Below are the code and all the weights of a small trained network. Each question names an input and a class and asks about switching units off, where a switched-off unit gives its printed mean instead of its output.

import numpy as np


def w(rows, s, z=0):
    codes = np.array(rows[::2]) - 128.0
    scale = np.full(codes.shape[1], s)
    scale[-1] = z or s
    return codes * scale


def f(y):
    return np.maximum(y, 0)


def log_softmax(a):
    a = a - a.max(-1, keepdims=True)
    return a - np.log(np.exp(a).sum(-1, keepdims=True))


def net(x, mask):
    res = np.array(x, float).reshape(1, 4) / 4 @ E
    y = f(res @ A[0][:, :-1].T + A[0][:, -1])
    res = res + np.where(mask, y, B[0][:, -1]) @ B[0][:, :-1]
    return log_softmax(res[-1] @ U[:, :-1].T + U[:, -1])


A, B = {}, {}
E = w([
[28,79,90,69,85,105],'x0',
[100,184,72,148,94,163],'x1',
[129,95,170,83,153,170],'x2',
[133,163,109,200,146,2],'x3',
],0.0091)
A[0] = w([
[81,119,179,213,102,57,92],'neuron 0',
[100,165,159,201,149,106,228],'neuron 1',
[23,61,85,116,57,74,10],'neuron 2',
[229,165,120,182,130,157,21],'neuron 3',
[95,109,109,102,74,104,2],'neuron 4',
[190,189,157,254,211,209,73],'neuron 5',
[125,188,44,173,11,177,165],'neuron 6',
[222,163,150,113,155,107,34],'neuron 7',
],0.0084,0.0042)
B[0] = w([
[166,179,131,100,168,172,208],'neuron 0',
[172,173,143,91,141,107,228],'neuron 1',
[123,87,75,167,104,199,235],'neuron 2',
[113,86,87,214,82,112,192],'neuron 3',
[135,112,127,198,98,245,156],'neuron 4',
[62,119,55,115,141,156,254],'neuron 5',
[211,150,199,93,176,5,234],'neuron 6',
[180,108,139,173,164,193,182],'neuron 7',
],0.011,0.0061)
U = w([
[66,70,115,153,102,145,55],'0',
[108,118,255,96,130,139,192],'1',
[113,91,242,90,139,116,8],'2',
],0.0093,0.0011)

Each question gives the input, the list of numbers given to net, and the class t.
The units are the neurons (one row each of A and B). Each row of codes is followed by its name. A weight is (code - 128) times the scale printed after its matrix; where a second scale follows, it is the last column's (A, B and U).
mask holds one flag per neuron, in row order. A switched-off neuron (its flag False) gives its mean, the last column of its row in B, instead of its output. The means were averaged over made-up inputs and are rounded, as every weight is.
A unit's drop is (log p(t) with every unit on - log p(t) with that unit switched off) / (log p(t) with every unit on - log p(t) with every unit switched off).
The circuit of an input: a set's keep is (log p(t) with only the set's units on - log p(t) with every unit switched off) / (log p(t) with every unit on - log p(t) with every unit switched off). Starting from all 8 units, units are removed one at a time, each time the one whose removal leaves the highest keep (on an exact tie, the one counted first), for as long as the keep stays at least 0.8.
circuit, biggest first: the units of the circuit, biggest drop first
unit that matters most: the unit with the biggest drop
k most important neurons: the k neurons with the biggest drops, biggest first
drop of u: that unit's drop, to one decimal
input [6,8,-8,-8], class 1: unit that matters most	neuron 6
input [-4,2,4,-3], class 0: 4 most important neurons	neuron 6; neuron 5; neuron 1; neuron 0
input [-5,2,5,-8], class 0: circuit, biggest first	neuron 6; neuron 5
input [-8,-6,-7,6], class 0: 3 most important neurons	neuron 5; neuron 3; neuron 6
input [-7,-6,3,-4], class 0: circuit, biggest first	neuron 5; neuron 6
input [-5,5,-7,6], class 1: 4 most important neurons	neuron 6; neuron 1; neuron 0; neuron 2
input [-4,-3,2,2], class 0: 4 most important neurons	neuron 6; neuron 5; neuron 3; neuron 0
input [-7,-7,6,7], class 0: 3 most important neurons	neuron 5; neuron 3; neuron 6
input [8,-3,8,0], class 0: 2 most important neurons	neuron 2; neuron 6
input [-5,8,-2,8], class 2: 3 most important neurons	neuron 6; neuron 1; neuron 2
input [6,5,-8,8], class 1: 2 most important neurons	neuron 6; neuron 0
input [-7,-4,-3,2], class 0: 2 most important neurons	neuron 5; neuron 3
input [4,7,-3,-1], class 2: 2 most important neurons	neuron 6; neuron 5
input [1,8,-5,2], class 2: unit that matters most	neuron 6
input [-6,0,1,4], class 0: 3 most important neurons	neuron 5; neuron 3; neuron 6
input [-1,6,-8,-6], class 1: drop of neuron 6	0.5
input [-2,7,-1,-1], class 2: drop of neuron 6	0.7
input [-8,2,2,1], class 0: drop of neuron 5	0.3
